Rows, each with the grade of its hidden value:
[  97  104 -225   79  259 -170   25 -256 -313 -129 -173 -133 -104    1
 -251  149  192  -15   68   89   13 -294  120  -71   26 -104 -132  147
   27 -106  134  255   -1   99   96 -216  241  192   96   67  -33   29
 -214  200 -179] -> bim
[-546   96 -219  259   -5 -205 -103 -318 -116 -171 -370  365  116 -282
 -354  288  -90  101   49 -187 -173 -248  114   23   58 -118 -123  -44
  -11   21   99  155  -40    2  188 -378  353  112 -177   76   -1   29
 -196 -141 -329] -> nub
[ 200  -31  -85 -257  132   -4    3    2 -119   43  284 -186  -22  111
   61  200   48  -58  116   22   38   81 -119  -53  -82   88  107  -67
   35  -30  -90 -123   93  -45 -154   96 -137   -7  169 -176   45  -25
 -166  107  147] -> bim
[ -95  -73 -108   58  536   21  100 -248 -245   77 -253   82 -289  161
 -307  453  272 -227  -49 -203  397 -109  255  -11  -11   43 -176  -28
 -224   63   46   98 -203  247  126 -385  288  628 -102 -168  167 -107
 -256  210 -468] -> Maf
[ 177 -127  -60 -320  262  122   18  -53 -139  241  329 -129  -90  229
  100  279  194  139  135    7  291  170  -94   64   26  116  155  -33
  -19   64 -181 -441   67   85  -43  239 -332  164  151  -20  -39   -8
   36   55  149] -> Maf
[-583 -219  103   21   -4 -407 -318  217   61 -279  -46  377  396 -364
 -153    1 -102   49  182 -287   47  -79   37  138  -62  -89   -1 -190
   83 -181 -237  358   26 -246  117 -266  271 -141 -234  -20  -63  352
   26 -298 -357] -> zamig
[ -81  -43   86   20 -176 -118 -187   47  -16  -89   92   90  187 -113
  -30    4 -114  171   76  -33 -207  -21  -64   -2    9 -163   84  -66
  110  -59  -40   85   17 -193   38   33   68 -211   38 -107   63   42
 -108 -158   31] -> dod
[ 895  266 -151   81   41  482  241 -393 -499  110  307 -518 -541  448
   -8  -17  335  231 -235  540   22  -52   43  -50  208 -104  140  310
  -33    4  164 -315  -13  208  -90  290 -379  138  426 -242  116 -429
 -369  203  446] -> dod
[ -94  148 -208  -49 -106  -10   -3 -265  -40  108  323  -74   71  110
  151  145  -68  148  314  113  -16  152 -169  220   34  153  159  273
   73   -2 -160 -487  152   35 -127   21 -189 -139   85 -104   35 -132
  -72 -253  337] -> kizi
[ 279  125  -22  154  -16  256   69 -354 -193   87  -64  -87 -243  159
 -137  186  118  201 -172  141 -107 -142  108  -79  140 -237  -10   49
  -64   67  226  -81  -81   90   83   69   50  136  203 -146   93 -316
 -280   95   35] -> nub
[ 112 -108  295  -48 -205  165 -120  -69  270  207  331  -14  167  197
  205  -17  -32  292  185   46   42   55  -24  152   73 -329  152   96
   17  -14  -86 -212   26 -110    3  252    2 -253  262 -240    5 -213
   40 -254  221] -> kizi
[  97  506 -586  279   16  -93  150 -629 -682  -70  -66 -322 -316   43
 -108   80  204  224  122  469 -150  -98  -35  175  221  295    9  640
  137  -92  128 -396  115  320   58 -172 -124  175   -5  242   56 -125
 -236  -12  236] -> fof
[ 143  -31  242  -75 -215  264  -42  -94  142  263  290  -63  -21  203
  226  167  -75  150    9   11  -65  219  -80   61   37  -84  167  -35
  -32   65   -2 -358  -11  -69  -78  248  -70 -114  169 -362  194 -341
 -135 -136  221] -> fof
[ -71 -272  339  185  324 -170 -147   81    7 -177 -150   80   53   13
 -228 -143  332  -72   55 -100  508 -332  406  157   42 -414 -173   93
 -108 -297  -78  688 -175    0  241 -344  590  216  -26 -174  -36  114
  -20  -35 -583] -> bim
[ -45  517 -800  199  124   33  242 -748 -671  -79  -28 -171 -347   24
 -211  289  189  194   92  368  -39 -103  -38  172  201  375   36  469
   33   23   53 -570  171  373  -38 -218 -303  269   -6  225  -61 -152
 -285  -24  251] -> fof
[ -33  -95  106  -35   -4   64  -49  -44  179  114  227   84  116  185
    2  152 -106  -88  217 -131   65   44   -5   40  -66 -186   76   33
  -46   66 -116  -33  -91  -71  -80  -96  145  -42  118 -418  220 -205
 -186 -156   64] -> fof
[  85    9  -61 -248   87  -17  -20  -54 -212  135  171 -193 -100   38
  153  298   85   73   29   30   -2  207 -148    7  -13  282  106  -86
   52  -30  -24 -347  123   15  -61  190 -193   76   40   -1   37   -7
  -77  112   82] -> bim
[-115  165 -144  223   -7   97   23 -371 -317  -39 -149   49 -208  -61
 -155  191  143  218 -149   93    0  -76  120  120  178   36   -5   75
  -57  -31   98 -173   -7  135  126 -104   27  202  -77    9   20 -144
 -194  -70 -121] -> nub
[ -87  261 -219  118   91  148  169 -521 -262  261 -169  -88 -368  174
  -17  554   37  -86  -53   -5  -58  162   14   39   48  327  -57  147
 -127  147  210 -473  -79  278    0 -187  109  418  -91 -186  335 -418
 -354  100  -58] -> fof
[-246   49 -394 -184  101 -177  -43 -130  -91 -182   27  157  180 -215
 -228  381 -155  -42  140 -171 -204 -143 -130 -158 -126   28   22 -287
   55   50  -42   36  163 -123 -129 -132  -42  -74   67    0 -133  124
 -243   50    0] -> bim
[-444  -48  -75   13  -46 -231 -197 -121   91 -174 -395  388  268 -386
 -326  428 -231   97  -57 -350 -425 -293   23 -266  -83 -278 -150 -498
   26   66  226  361   28 -228  135 -145  378  -70  -17   78 -115  105
 -209   71 -362] -> bim
[ 510  223  -91  120  -83 -146  -35 -113 -472  -91  158 -462 -155  132
   46 -233  153  183   88  454 -226  -58  -78    7  105  -13   65  466
  238 -205   91   37   36   14   31   88  -49 -115  181    6  165  -25
 -197   68  284] -> Maf
[  92 -107  125  -58  -89 -294 -239  190   -4 -167  185  -66  291  -75
   -1 -186  -50  121  241   56 -153 -125  -70  -23  -47 -267   61   64
  209 -189  -92  333   54 -252   28   41  137 -324  149  -61   -6  194
  -34  -94   63] -> zamig
[  15  -86  134  -44 -149 -418 -292  210  -23 -217  165 -106  369 -172
   55 -281  -37  185  309  108 -181 -138  -90   48  -22 -234   63  147
  285 -291 -109  356  123 -273   68   53  181 -409  108   76  -82  294
   61 -143   52] -> bim
[-255   47   78  292  -28 -143 -131 -197 -199  -93 -396  153  -59 -187
 -212  162   61  148 -140  -72 -135 -156  175   23  111 -107 -143  -15
   -8  -84  204  219 -112   10  274 -217  400  178 -172   40  107  -21
 -171  -22 -400] -> dod
[  83  -40 -122 -210  130 -227  -80   46 -122  -76  271 -170  151   13
   30   20   61  -11  313   65   65  -36 -111   32  -66   15   89  106
  140 -148 -169   38  139  -79  -86    8  -35 -122  141  -11  -64  162
  -39    7  118] -> bim
[-286   78  -19  406  -98 -237 -186 -158 -292 -352 -213  160   77 -289
 -259 -227  146  309  -12  134    6 -295  213  233  204 -204  -52  222
   85 -273  -18  328   -6  -25  271 -271  266  -35 -165  140 -101  169
  -52 -281 -278] -> dod
[ -66  -82  -72 -163   70  134  -22  -86   -2   76  142  157   18   35
  -88  361  -52   67   -2 -168    5   50  -59  -64  -29  -43   99 -283
  -64  142  -72 -204   12  -58  -66   65 -141   55   85 -186   24  -89
 -175  -20   32] -> dod
[  78 -126   14 -258   90  143  -21  -13  109   49  142   73   45   35
  -73  388  -77  -48  -52 -204  -60  -25  -45 -212 -119 -153   53 -440
  -78  104   20   14   37 -146 -134  114  -27  -16  216 -286  -12 -118
 -250  141   -6] -> bim
[ 280  124 -128  -53 -181  142   25  -82  -59  -21  367  -99    3  160
  -15   98 -207  -58   74   88 -296   64 -175 -134  -80  -88  182   -2
   56   96  -32 -109    3 -141 -258   40 -159 -222  244 -471  272 -268
 -427  -57  408] -> nub
[ 305   81  -58 -112  -38  -42  -34    4 -298  -10  287 -291  -96   90
  121   13   52   75   45  209 -113  142 -155   -2   -2  161  145  107
  134 -106  -46 -166   87  -51 -108  151 -211  -89  114 -131  141  -24
 -185   37  251] -> zamig
[ 287  -88  -81 -311  156   25  -20  -23  -51  123  276 -148   44  170
   20  224   45  100  168   20  -11  -13 -136 -137  -57 -114  103  -94
   69   63  -49 -138   82  -61  -79  234 -185  -51  308  -51  -51    2
  -79  145  212] -> zamig
[-123  240 -109  253 -142   -6  -19 -453 -233   66 -218  -33 -127  -47
  -39  193   50  290  -19  144 -207  -67   48  108  182   10  -43  235
   34  -29  221 -232   14  126  178  -52  160   90  -31  110   62 -195
 -136  -75  -40] -> fof
[-245  -22   25  257   10 -270 -208 -176  -88 -199 -471  245  156 -265
 -365  105   21  257  -27 -105 -246 -433  192 -115   89 -443 -205  -79
   69  -76  245  509  -76  -93  345 -195  499   22   -9  208 -108  137
  -94   24 -422] -> Maf
[-488  130 -171  422   57 -212  -67 -401 -126 -224 -164  211   75 -123
 -232  -66  157  183  217   60  284 -270  256  421  178 -107 -105  437
  -35 -226 -122  109   22  141  189 -487  327  100 -172   55 -135   36
  -31 -398 -271] -> kizi
[-794 -125 -148  -65  -38 -240 -223  -27  135 -132 -169  593  378 -409
 -253  453 -300   75  117 -481 -190  -43  -69  -29  -91  -22    6 -478
    1  121 -112   19   52 -210   59 -225  141  -52 -225   25  -78  196
  -84 -230 -289] -> dod
[ -78    1  168  311  -14  302   20 -363  113    7  -37  177 -119  128
 -141   81  151  180 -135   -5  287 -184  319  224  164 -356  -50   64
 -234  -55   28   34  -93   82   94 -159  233  126   87 -343  -34 -345
 -189 -236 -196] -> kizi
[-756 -311  216  -11 -103 -542 -455  216  368 -276 -319  564  683 -545
 -247  126 -280  147  236 -489 -257 -325   49  -75 -115 -464 -132 -438
  133 -121  -25  663   39 -414  249 -210  607 -312 -122  158 -226  425
  106 -208 -528] -> bim
[ 368  -44   43 -253    0  222   10  -11  -38  122  275 -144  -94  162
   61  276  -29   41 -105    1 -134   99 -121 -200  -66  -63  131 -282
  -15   89   49 -163   39 -113 -163  282 -208  -54  281 -305   94 -197
 -267  165  210] -> zamig
[   5  268 -424   54  132  -92   77 -431 -393  -96 -316  -75 -188 -122
 -281  446   35   33 -104   39 -334 -230   -2 -229   11   66 -137  -81
   26   42  318   22   70   91   42 -136  118  203   64  138  -16  -73
 -366  301 -111] -> bim
[ 502  -15   42  -98   33   -5  -46   32 -133  -18  277 -282  -12  205
    5  -75   74   60  103  195  -86  -92  -57 -123  -23 -240   79  112
  114  -80    7  145    4 -104  -65  151  -37 -147  332 -204   87  -57
 -196  113  228] -> zamig

New part:
[ 30  10 -11 -30  23 -18  22  -4  52 -42 -28 -35   5 -17 -17  48 -25  33
 -15   3  22 -79  47  30 -45  34  35 -47 -48  86  28 -15  13  57   1   5
   6 -61  14  44  36 -22  18 -16   5] -> nef
[ 26   6   9 -47  10   4  48  -3  24 -34 -50 -44   1 -25 -20  19 -13  19
 -37  23  40 -84  25  17 -39  11  63 -12 -77  54  34  -3 -10  42 -19  38
  23 -71  11  48  20 -34   2 -22 -34] -> nef
[ 32 -90 -73  93 -43 -20 -19 -24  82  25 -17 -24  -8 -35 -60 -27  41 -31
 -15 -11 -18  26 -11   4  -5  33 -56 -15   5 -39 -45  60  13  30  61 -46
  -8 -21 -14  65 -19 -10  16 -41  53] -> numin
[   6   -7   34  -45   26  -37  -23  -10   10 -139  -77    5   60  -29
   32   80  -21   -1  -25   56  103 -107   39  -17  -73   36   30   -4
   75   52  113  -66  -37   86  -30  -62  151  -30   68  -37  -39   50
  -13  -25  -12] -> guzuv
[ -68   75   64   15   59   38  -21  -31  185  128 -116  -81   12 -109
 -100  100  273   46  -36  -85  127  -35   40 -135  -38   79  -24  -79
  -66  -59  -66  -31  -24  130  -84   47  117  -77  -61    9    8   35
  -23  162    2] -> guzuv
[  20  -15   36  -46   31  -29   15    6   21 -128  -90    5   22  -32
   12   71    8    6  -65   57  107 -130   31   -1  -48   43   31  -31
   36   57   91  -35  -53   63  -12  -21  127  -59   62  -21  -17   11
   -7  -30  -45] -> Vemik
[ -3 -68 -22  29  -4   6  30 -30  27  72 -32 -22 -13 -38 -33 -68  28  10
 -50 -12 -14 -14 -23 -15  11 -25 -16  -2  -2 -75 -60  25 -33  17  -7  21
  -2 -79   3  38  35 -31 -56 -17  -1] -> numin
[  -5   25   54  -71   28   -5    7   -8   11  -73  -83  -19   41  -44
    5   65   14   20  -38   35   94 -101   43  -29  -64   25   49   -8
    4   29   83  -56  -45   78  -59   -5  125  -51   43  -12   -6   25
  -34   18  -32] -> guzuv
[  41    9    2  -18   -3  -18   11   -6   42 -136  -78    2   14  -33
  -45  117    6  -12  -33   52   73  -98   34   51  -15   75    6  -44
   14   87   95    7  -23   51   26  -25   85  -24   84   34  -13   11
   49  -35   -3] -> Vemik
[ -19 -224  -69  245  -52  -46  -77   13  215  132 -111  -44  -55 -146
  -72  -53  325 -139 -107  -90   55   66  -66 -123  -66   80  -96  -88
   89 -155 -150   88   27   86  123 -142   38  -24 -120   46 -148   29
   37  -16   91] -> luv
[  45 -105   16  -11  -11   -1   70   28  -15  -40  -91  -10  -42  -64
   -1  -49   27  -51 -133   82   52  -97  -25   28  -29   11   54  -15
   13  -19   43   51  -70    9   34    7   52  -82   49   50  -16  -52
   -6  -92  -62] -> beme
[   0   25   12  -23   54  -35   -4  -25   78  -92  -54  -18   36   -5
   -4   89    9   53  -12   -1   87 -111   41  -14  -32   37    2  -41
    0   79   33  -54   -7   79  -25   -3   84  -75   24  -29   18   12
   -1    0  -18] -> Vemik
[ -21 -108  -21   73  -35   11   20  -35   14   94  -69   26  -36  -99
  -83  -26  103  -43  -86  -22  -41   12  -49    8   52   13  -70  -53
  118 -136  -52   58  -72    7   33  -37   13  -41   83   53   27    5
  -54   -1   55] -> siso
[ 15 -34 -24  11   9   0  34 -22  47  31 -27 -34 -17 -33 -36 -15   9  20
 -36  -6  -9 -45   3  19  -6   6   7 -31 -28   3 -27  21  -8  30   6  23
 -20 -78  13  57  45 -37  -7 -25   8] -> beme
[  -9 -141   -2   17  -57   10   31    0  -77   90  -65   26  -29 -105
  -28  -87   31  -69 -102    8  -59   20  -33    5  -19  -22    5  -15
  115 -145   -3   37  -82   -1   16  -64   12  -20   72   59    2    4
 -100  -17   44] -> siso
[-112  -82  -41   56   50  -57  -25  -78   -4  139   21   53   18  -10
   -6  -55  -32   97    6 -160 -113   20   -7  -45   50 -102 -106  -63
  183 -120 -144  -87  -36   36  -55  -51  -40  -82   34  -80  131   35
 -193   61   98] -> luv
[ -89 -126    9    0  106  -93  -23   -2  -19  153   11  106   -8   38
   44 -146  -21  171  -73 -127  -30  -15   47 -143   18 -117 -146  -79
  189 -190 -159 -104 -147   34  -89  -18   59 -111  -39 -197  157   -1
 -324   98  -15] -> luv
[ 47  18  -4 -53  24 -32  21  13  32 -79 -20   6  12  50 -24  14 -65  90
 -17  27  66 -82  73  -5  -5   7 -22 -14 -66  48  27  -9 -48  29 -25  52
  69 -53 -13 -25  53 -40 -61   2 -71] -> nef
[  14  -14  -62   73   91  -68  -55   -5  190   61   -4   -6  -47  -97
  -64  168   98   28  -16  -99  -62  -48   92   75  -57  172  -74 -261
  119  132  -37  -17   63  122  110 -123  -83  -50   64   72  102   29
  107   40  197] -> nef
[-15  43  42 -53  13  13   6 -32  33 -53 -78 -61  53 -56  -5  73  28  -1
  -6  18  81 -79  25 -25 -73  24  78  12 -44  48  71 -52   5  87 -62  -1
  90 -50  26  29 -27  29   8  16  -7] -> guzuv
[  25 -101  -14    8  -26    5   39    2  -18   57  -42  -17  -29  -69
  -15  -78   11  -37  -80   26  -27  -18  -16   12  -33   -4   26   -9
   20  -63   -7   40  -40   14   20  -17   -5  -58   27   70   10  -32
  -39  -45   12] -> numin
[-105  -92  -37   40   28  -11   54 -136  -98   55  -12   48   16  -73
   11   -6  -99    5  -25  -73 -175  -52 -108  106  104 -102  -12  -41
  258  -57  -55  -64  -22   -8  -17  -64  -97 -121  231   18  130   30
  -83  -71  127] -> siso
[  19  112   18 -116   10   -2    2  -22    1  -92   -1  -43   82   61
   -9   48 -123  107   69   15   67  -57  100  -30  -53  -22   46   62
 -145   80   72  -71   -3   61 -107   60   83  -22  -32  -15   34   -1
  -68   52  -56] -> Vemik
[ -60  158  127 -261  -13  148  198  -68 -228   85  -55  -59   36   -3
  -44  -78 -153  126  -25   34  -22  -79   -8   17   69 -189  184  152
 -213  -80   51  -50 -125  -51 -258  269   14 -126   90   64  163  -81
 -215   84 -168] -> nef
[ 28 -80 -71  44 -47 -24 -19 -26   5  25  17  -2  10 -18 -31 -45 -60 -11
  10  -9 -70  38  13  26 -18  -1 -36   2  28 -33 -17  27  10  21  38 -61
 -32  -2  14  60  14  -1 -34 -33  75] -> siso
[ -46   25   23   -1   91  -49  -12  -67   90 -114  -64    0   62    7
   18  102   14   80   -5  -19  108 -145    6  -38   12    6  -28  -32
   70   61    6  -95  -21   85  -58   -1  121 -115   55  -94   30   34
  -25   -8  -29] -> guzuv
[ 71 -24   1   0 -36   3  20  42  77 -50 -85 -30 -28 -46 -76  37  80 -29
 -71  54  94 -51  42   2 -44  83   8 -33 -85  22  50  71 -34  38  41  13
  76 -16 -18  72 -41 -33  38 -13 -44] -> nef
[ -16   -6   10   -5   83  -73  -43  -26   98 -122  -49  -16   64   11
   58   70    1   56   -3   -2  118 -126   40  -62  -70   24   -2  -26
   48   80   29  -99    3  111  -35  -48  126  -86   -4  -89  -16   36
  -13  -22  -17] -> guzuv
[ -13  -74  -39   36  -62   13   -1  -29  -20  121  -17   -6   -8  -83
  -68  -47   17  -34  -20  -44  -96   70   -3   11  -13   -4  -23  -20
   50 -105  -34   34  -20   20   11  -56  -41    5   38   89   28   13
  -68   27   99] -> siso
[   8  -95  -31    8  -62    0   12  -17  -69   53  -21   28   -5  -52
  -38  -67  -42  -29  -42    6  -73   35   -4   23   -4  -24  -22    4
   76 -102    6   32  -56   -1   11  -51   -4    1   63   55   23    4
  -93  -15   51] -> siso
[  23  -31   22  -45   13   16   61   14   -4   20  -70  -22  -42 -100
  -28   34   28  -26  -93   27  -10  -82   19   64  -48   50   70  -85
   17   34   50   17  -32   40   22   -8  -11  -68   87   96   44  -26
   20  -20   25] -> nef
[-100  184  -25 -197  289 -145   15 -139 -121  -80  186  250   72  224
   39  178 -479  475  132 -154 -212 -194  185  166  235 -110 -238 -224
  341  167  -31 -276 -139    3 -155   51  -70 -163  330 -273  554   20
 -310  121   92] -> nef
[ 46 -50 -55  20 -28 -16  -2  -8  27  14   8  -6  -4  -5 -46 -33 -42  15
  -7   7 -32  10  33  24 -12  17 -39 -12 -16 -15  -9  37 -11  20  27 -16
 -12 -16   1  54  32 -25 -28 -21  32] -> numin
[ 26   4 -13 -29  17  -5  28  -5  33  24 -13 -13 -13  -8 -50   5 -20  59
 -24  -7  -4 -41  51  19  -4  17 -15 -46 -45  15  -7   9 -31  31 -11  38
  -1 -56  10  39  77 -37 -39  18  -4] -> beme
[  -7  -78  -19   11  -65   15   21  -26  -58   74  -33   18    0  -47
  -59  -74  -12  -14  -41   -6  -54   43  -14   -3   21  -41  -31   25
   42 -132  -18   36  -69   -8  -14  -14   15   -7   43   46   23   -3
 -114   11   23] -> siso
[  5 -10 -21  -7  35 -14  35 -33  37   8 -12  -6  -6   5 -33   0 -31  70
 -24 -15  -7 -65  17  22  31 -10 -28 -38  -6  12 -33  -4 -30  21 -16  43
  -3 -92  33  10  90 -38 -43 -12 -10] -> beme
[ -16   58 -158  171   70 -100 -116 -116  275   16  103   43   46  140
 -145  107   -3  222  157 -172  -27   38   79  -30  168   46 -332 -103
   26   24 -203   -9   44   56   24   15  -18  -39  -60  -97  158   11
  -40   90   96] -> numin

Part 3:
[ 180  -62  157  266   83  -77 -100  -24 -243   22 -141  -23  105 -243
   22    7   34 -139  185  -87  -21  -88  218  155  106   95  108  -24
   35  255   16   86   23   94 -251  -83   44 -268 -121  103 -237  111
  198  175    2] -> <30>
[  -7  126  -28 -152    5   25  -38  -21  136   62 -150  -17  -19  -67
   75  -35  -88   53   42   26  -13   38   54   56  126   27    7   20
  129  -35  -34  -16   43   27   24   30 -103  -21   24  -23  -82  -12
   31  -55   41] -> <23>
[ 132  215   50 -234  -52  104  -72 -344  273  -67 -224 -170  -53  -40
  175 -200 -125   19  -87  -57   13   51  212  103   18   80   -1  -95
   11  -76  -67  -16   -6   -8  -23 -108 -111  120  -18  -52  115  -64
 -108   94   91] -> <15>
[ 453   20  129   -8   62  -98 -179 -133  -24 -158 -138   25  -15  -28
  152   33  -55 -155   -8  -45   50 -100  386  181  -97  135  155 -152
   29  108  -72   36 -100   39 -216  -57  -23 -130  -83   60   -3   87
   11  193  -29] -> <31>
[  15   13  142  -45   98  -38  105  136  -18   36  -61  -53  -51  129
   10   -7   56  105   97   30  -24   72  -23   65   27   26   39  -64
   93  -79  -35  -21    4   36 -177   21   20   28   36   81 -195   20
   11  -38   84] -> <33>
[ 168  161   49  -66   83   19 -111 -200   76   62 -345 -159  229 -272
  202   32 -128  -59  -60  -79  -24  -41  217  103  224  -47   21  -38
   82  199  -71   75  212  -10   40   -6 -212 -102 -156  -38  -62   14
   45   33  -11] -> <31>
[  24   50  -43  -60  -65  -44  -29 -102   84  -35   -4  -15 -147   70
   -2 -109  -11  -43   47  -20   73   30  108   56 -145  141   27  -12
  -12  -84  109  -86 -214   -4 -100  -77   59  -48   33   65   82  -37
   17   98   23] -> <34>
[-272   33   95   45   14  -24  179   83  -52   97  108   76  -71  293
  -49   24   57  206   93   87   38  187 -166  -13   -8 -103  -48  -51
  130 -199   49  -15 -179   -5  -52  148   38  179   47   82  -68  -65
   30 -162    0] -> <31>
[  96  133  217  355 -111  152 -363 -411 -166 -156  153  291   32   72
   64   55  -78  -94   32  -52   84  -15  223   54  -65  121   68 -146
   48  -23  -30   22 -367   19   72  -17 -222  156  -86  -55  215   78
   43   24 -172] -> <15>
[-128   91  -94 -104  -52   38   12  -73  152   53 -101 -156  -61  -34
  -22 -141    5  -26   34  -43   20   49  -13    6  -14  145  -45   67
  -35  -54  125 -128  -32  -39   14 -114  -19  -66   34   39   32  -64
    8   21   66] -> <24>
[ 238  216 -139 -504  119  -40  -15  -20  395  107 -386 -288   71  -84
  200   33 -108   62 -155   -4   20   -5  117   46   91    6    3  -37
  125   21  -66  -62  249  -37   37   18 -195  -17  -58  -63  -29  -35
 -103  -48   56] -> <32>
[ 284   65  230  294    1  109 -392 -192 -178 -100   90  249    7    5
   16   91    7  -56  134  -30   54  -90  210   94   -2  230  141 -150
  144   59 -118   35 -234  150 -111  -39 -169   93  -85  -49  -46  187
   80   31 -113] -> <33>
[ -16  121 -283 -375   88 -117   68  109  297  287 -253 -229   43  -77
   15   58    7  128  -15   39   90   28  -68  -12   95   -9  -56   60
  183   53   83  -60  138   33   -6   88  -28  -54  -79   -4 -115  -49
   45 -107    3] -> <34>
[ 131   -5  115  336   -5  -26 -271  -59 -286 -114  -67  249  157 -277
  109  135 -155 -302  112  -63  -52 -128  298  120  126   54  130   58
   11  214   18   43  -46  -34   80   -8 -182 -393  -38   45  -40  106
  216   84 -116] -> <23>
[-145  -73  -49  131  -35  -86   62   42  -82  -24   95  -39  -84  169
 -112  -28  124 -129   62  -22   83   41  -19   -5 -214  158  -18   32
 -126  -50  236 -157 -233  -98  -68  -81  113 -153   27  178   88  -45
   53   46  -28] -> <24>
[  48   22  -45  274  -22  -31 -295  -46 -196   78  -28  268  123 -292
    6  153  -94 -147  178   -9   36 -108  179   75  174   65   84   83
  169  228   43   70  -98   95   53   72 -124 -266  -95  -13 -108  114
  276   -4 -161] -> <32>
[-190  -22  -80  130 -111   31  -19  -77  -29    1 -103 -102  -58 -253
  -71 -239   -1 -202  159  -85  -40  -11   77   73   54  217  -19  173
 -124   80  183  -88  -29  -15  -33 -209   82 -324   54  109  -48  -37
  146  149   92] -> <24>
[ 420  175   73 -160   97   59 -273 -177  152  -27 -310  -86  121 -209
  207   51 -117  -55  -52  -51   -8 -110  295  133  156  124  101 -106
  143  153 -183   41  166   76  -32  -43 -256  -27 -121  -94  -85  108
  -21   43   -7] -> <31>
[ 184    6   77   21   38  -51  -87   -7  -52  -39 -220   18   21 -255
  110  -52 -100 -127  116  -22  -66  -67  267  182  165   72  103   22
   74  152  -64   74   89   71 -134  -41  -13 -273  -11   55 -200   60
  130  126   57] -> <31>
[ 117  184 -114 -370  122  -66   -3   54  279  151 -139 -113   49  197
  101  191  -12  172 -130   64  113   59  -43  -41  -30  -47  -17  -98
  198  -87  -21  -84   28  -36   60  158 -187  166  -69  -48   30  -21
  -93 -191  -67] -> <32>
[  94   92   96  168  -68   67 -240 -217  -80 -134  -69  101   48 -164
  105  -26 -137 -211   39  -91  -24  -59  247   86   24  129   76   13
  -43   61   22  -33  -99  -48   77 -107 -178 -186   -4   -1   94   41
   77  104  -38] -> <32>
[ 235   64  210  110  -17  114 -217 -201  -17  -77   12   14 -142   24
  -20 -147   68   30  155  -54   32  -26  163  124  -45  292  102 -146
   78  -26  -88   -3 -185  181 -283 -167    4  145  -26  -11 -102  117
   12  136   61] -> <30>
[ 109  -17  -27  -66   52 -110  -14  123  -10   45 -223   33   -8 -242
   78  -21  -94  -71  140   32  -53  -43  194  162  192   21   84   76
  135  133  -36   74  112   82 -125   35   35 -304   15   66 -259   37
  163   60   59] -> <15>
[  11  185 -205 -531  132  -82  150  128  401  219 -291 -320   38   76
   99   58  -17  177 -132   39   52   85 -103  -39   46  -55  -66    0
  138  -78   27 -119  208  -67   51   86 -121   54  -23  -19  -46  -90
 -102 -159   59] -> <34>
[  59   33    9  270  -15   11 -279  -71 -185  -27  -36  147  144 -215
   27  130  -70 -245   89  -75    7 -113  166   38   63  135   74   70
    3  181   86  -42  -72  -32  114  -46 -195 -293  -64   18   13   93
  179   31 -128] -> <34>
[-583  -13  -42   -1  -29  -62  369  256  -20  146  187  -21 -138  393
 -166  -30  122  182   99   84   29  261 -384 -124 -119  -91 -132   89
  -13 -323  253 -183 -202 -144   43  100  115   67  170  167    3 -166
   20 -210   53] -> <34>
[-345  -44   41  -69   34 -161  383  267  -41   78  105   41 -142  391
  -47   16   57  183   74  129   22  235 -194   -8  -96 -184  -55   -4
   62 -273  127  -58 -171 -100  -84  185  161   42  137  185  -69 -138
   17 -146   51] -> <15>
[  71  -32  -28 -122  106 -208  133  192   -9   57 -163  -14   14   -4
   88   86  -43  -22   41   58    7   23  115  106   45  -95   50    7
   98   50   31   32   47  -24 -118  123   60 -229   -2  124 -157  -21
   90    5    9] -> <15>
[  86  -67  -14  170   29 -131 -122  135 -204   10 -147  183   76 -338
   59   81 -121 -214  194    2  -61 -107  240  153  201   26  117  132
   99  233   27   79   49   50  -47   39  -15 -479   -2   87 -231   85
  274   80  -37] -> <23>
[   6  111  -40 -141   55  -45   13   13   94   60 -224 -100  102 -110
  130   44 -109  -45  -31  -21  -26   17   81   40  110  -48    3   44
   44   41   31  -40  128  -86   87   29 -147 -166  -12   18  -32  -36
   36  -32   14] -> <32>
[  98   94  126  207  -77   47 -222 -331  -74  -41  162  202  -64  189
   -2   31   22   49   54   -3  165   33  149   57 -139   97   46 -184
  121  -56    4   39 -416   95 -105   35  -35  253 -113  -12  145   45
   34   27 -145] -> <31>
[  65   79  115 -101   28   16   32  -53   71  -51 -191  -89  -30  -54
  120 -117  -81  -11   30  -16  -68   40  143  121   92   35   38  -26
   28  -31  -62    4   73   -5  -82  -51  -43  -67   43   43  -96  -18
   -9   56  113] -> <31>
[-205  100  -92   42   33  -50    4   14  -26  194  -64   14  172  -30
   21  167  -40   31   14    5   57   57  -80  -52  104 -125  -56   58
  113   50  127  -28  -11  -74  166  144 -150  -69  -83   14    5  -43
  121 -155 -118] -> <32>
[  88   60  322  226   95   59  -37 -127 -187 -100 -124 -125  183  -17
  125   22   -2 -113   -1 -134  -79    8  125   67   32   24   52 -107
 -103   68  -13  -28   67 -110  -40 -116 -181  -74  -67   72  -22   40
   -3   76   24] -> <30>
[  38   -4  202  241  -10   37  -78 -116 -160  -16   37   38  -64    9
  -45 -101   75    9  189  -50   15   18   90  101   -9  147   63  -81
   45   12    7   24 -177  113 -241  -95   63   28  -34   69 -125   66
  100  108   33] -> <30>
[-116  167  -37 -315  -39   81  111  -65  302   -2 -175 -260 -125   52
   61 -229  -49   52  -41  -36  -45  113  -32    9  -17  108  -54   36
  -56 -201   50 -167   55  -91   28 -138  -62   32  126   14   52 -114
 -120    2  180] -> <34>
[ 125   90 -137 -121  120  -59 -109   44   99  106 -220 -176  204  -92
   73  196    5 -120  -94  -48   55  -74   50  -24   29   77    2   24
   23  160   83 -117  146  -98  123    1 -219 -188 -122   14   13   28
   22  -73  -95] -> <24>
[-126  134  228  203  -95  160  -62 -348  -51  -51   79   22  -47  138
    8 -151    8   76   57  -62   37  120   34   36  -39   64  -24 -125
    0 -136   14   -6 -255   17  -53  -77  -57  259  -27    2  109  -30
  -16   30   12] -> <33>
